Here is a tiny trained network, its code and every weight. The questions are about switching its units off for an input and a target symbol, where a switched-off unit gives its printed mean instead of its output.

import numpy as np


def w(rows, s, z=0):
    codes = np.array(rows[::2]) - 128.0
    scale = np.full(codes.shape[1], s)
    scale[-1] = z or s
    return codes * scale


def f(y):
    return np.maximum(y, 0)


def softmax(a):
    e = np.exp(a - a.max(-1, keepdims=True))
    return e / e.sum(-1, keepdims=True)


def log_softmax(a):
    a = a - a.max(-1, keepdims=True)
    return a - np.log(np.exp(a).sum(-1, keepdims=True))


def net(x, mask):
    ids = ['ΘΛαγζημψω'.index(c) for c in x.split()]
    T = len(ids)
    res = E[ids] + P[:T]
    r = res
    for j in range(2):
        rows = slice(3 * j, 3 * j + 3)
        q, k, v = (r @ M[0][rows].T for M in (Q, K, V))
        z = softmax(np.where(np.tri(T) > 0, q @ k.T / 3**0.5, -1e9)) @ v
        o = O[0][rows]
        res = res + np.where(mask[j], z, o[:, -1]) @ o[:, :-1]
    y = f(res @ A[0][:, :-1].T + A[0][:, -1])
    res = res + np.where(mask[2:10], y, B[0][:, -1]) @ B[0][:, :-1]
    return log_softmax(res[-1] @ U[:, :-1].T + U[:, -1])


Q, K, V, O, A, B = {}, {}, {}, {}, {}, {}
E = w([
[75,43,162,114,98,244,113],'Θ',
[177,70,127,251,150,154,145],'Λ',
[124,48,62,118,42,60,63],'α',
[166,215,120,183,106,237,20],'γ',
[206,156,106,61,180,167,106],'ζ',
[162,174,213,100,89,66,74],'η',
[82,174,33,193,38,169,123],'μ',
[102,248,179,142,161,91,161],'ψ',
[131,73,182,142,209,99,34],'ω',
],0.014)
P = w([
[84,125,78,143,235,136,100],'0',
[78,132,81,150,223,139,76],'1',
[100,124,96,141,174,132,91],'2',
[131,115,117,134,143,141,105],'3',
[148,115,126,131,112,149,108],'4',
[165,120,147,125,75,160,111],'5',
[187,120,157,118,50,181,125],'6',
[206,119,168,105,2,200,139],'7',
],0.0063)
Q[0] = w([
[64,136,114,91,145,53,204],'H0',
[152,90,127,131,104,156,63],'H0',
[136,127,93,101,85,129,3],'H0',
[139,234,169,161,167,146,136],'H1',
[50,76,98,233,117,193,95],'H1',
[109,127,62,134,124,216,138],'H1',
],0.014)
K[0] = w([
[172,163,104,119,107,43,95],'H0',
[86,84,140,108,126,166,126],'H0',
[85,109,153,59,70,175,112],'H0',
[174,255,161,142,137,129,148],'H1',
[69,97,126,189,126,172,132],'H1',
[122,125,71,126,112,205,154],'H1',
],0.015)
V[0] = w([
[196,154,100,220,162,99,124],'H0',
[154,89,100,78,76,93,96],'H0',
[84,72,167,132,161,180,154],'H0',
[30,109,217,73,221,203,117],'H1',
[114,148,158,130,18,187,196],'H1',
[117,155,188,2,145,164,138],'H1',
],0.0067)
O[0] = w([
[155,49,88,111,124,220,148,108],'H0',
[112,80,99,61,149,92,129,190],'H0',
[101,168,173,208,154,95,180,181],'H0',
[88,160,233,39,92,115,189,104],'H1',
[1,169,120,117,245,121,152,1],'H1',
[146,207,143,63,138,85,171,43],'H1',
],0.0069,0.0029)
A[0] = w([
[61,127,125,132,138,117,97,182],'N0',
[140,156,144,66,116,140,155,188],'N1',
[95,99,102,148,89,150,140,253],'N2',
[166,100,134,100,177,150,136,129],'N3',
[108,156,129,143,254,113,118,147],'N4',
[151,107,155,156,122,120,86,165],'N5',
[94,117,117,176,119,140,160,164],'N6',
[148,92,118,132,159,166,92,154],'N7',
],0.016,0.0026)
B[0] = w([
[72,183,143,68,190,115,157,166],'N0',
[179,134,122,202,182,111,38,174],'N1',
[87,142,75,170,156,98,72,214],'N2',
[192,119,92,37,208,149,205,163],'N3',
[62,209,111,119,86,29,251,152],'N4',
[153,140,216,123,77,129,133,249],'N5',
[182,103,151,185,216,97,87,165],'N6',
[73,109,107,89,51,156,254,243],'N7',
],0.0077,0.011)
U = w([
[195,143,163,204,123,120,11,166],'Θ',
[94,97,163,111,173,180,95,106],'Λ',
[98,169,135,132,134,60,234,240],'α',
[114,177,121,130,72,255,126,41],'γ',
[186,127,74,86,170,155,147,157],'ζ',
[161,86,120,204,137,155,192,3],'η',
[143,71,190,72,90,146,206,66],'μ',
[108,126,79,159,182,171,81,51],'ψ',
[109,102,72,103,61,92,145,123],'ω',
],0.0098,0.0034)

Each question gives the input, a string of symbols that net reads in full, and the target symbol t.
The units are the heads (3 rows each of Q, K, V and O) and the neurons (one row each of A and B). Each row of codes is followed by its name. A weight is (code - 128) times the scale printed after its matrix; where a second scale follows, it is the last column's (O, A, B and U).
mask holds one flag per unit, heads first, then neurons. A switched-off unit (its flag False) gives its mean, the last column of its rows in O or B, instead of its output. The means were averaged over made-up inputs and are rounded, as every weight is.
A unit's drop is (log p(t) with every unit on - log p(t) with that unit switched off) / (log p(t) with every unit on - log p(t) with every unit switched off).
The circuit of an input: a set's keep is (log p(t) with only the set's units on - log p(t) with every unit switched off) / (log p(t) with every unit on - log p(t) with every unit switched off). Starting from all 10 units, units are removed one at a time, each time the one whose removal leaves the highest keep (on an exact tie, the one counted first), for as long as the keep stays at least 0.8.
units of the circuit, in order: the units of the circuit, biggest drop first
k most important neurons: the k neurons with the biggest drops, biggest first
heads that matter: for each layer, one digit per head in row order, 1 if its drop is at least 0.15 and else 0, layers parted by /
drop of u: that unit's drop, to one decimal
input η γ ζ Θ ψ α γ ω, target α: units of the circuit, in order => [H0 N4]
input ζ Λ Λ Θ μ, target α: heads that matter => 11
input Θ ζ ζ μ η α μ, target Θ: 2 most important neurons => [N7 N6]
input ζ ψ Λ Θ μ Λ α α, target Θ: 2 most important neurons => [N7 N4]
input Λ η ω ω ζ α Θ Λ, target Θ: heads that matter => 10
input α ψ η Θ ψ α ψ, target Θ: heads that matter => 10
input Θ ω η α, target α: heads that matter => 11
input α α Θ α, target Θ: units of the circuit, in order => [H0 N7]
input Θ Θ ψ ω ζ α Θ, target Θ: heads that matter => 00
input η ψ η ω Θ μ η ζ, target α: heads that matter => 11
input α η ζ γ η Λ ζ, target ζ: heads that matter => 01
input α ψ ζ ω ψ ω ω, target μ: heads that matter => 00
input Θ μ ω, target α: heads that matter => 10
input ω ψ Λ ζ γ ζ Θ α, target α: heads that matter => 11
input Θ Λ γ ζ, target α: units of the circuit, in order => [H0 N4]
input η ζ μ γ ω ω Θ Λ, target α: units of the circuit, in order => [H1 H0]
input ω α α ω ψ ζ Θ η, target α: units of the circuit, in order => [H0]
input α ζ ζ Θ γ, target α: units of the circuit, in order => [H1 H0 N4]
input α ω Θ Λ μ ω α η, target α: drop of H0 => 2.7
input Θ Λ α ψ η Θ, target Λ: drop of N0 => 0.2
input η η μ α Θ Λ, target α: drop of H1 => 2.0
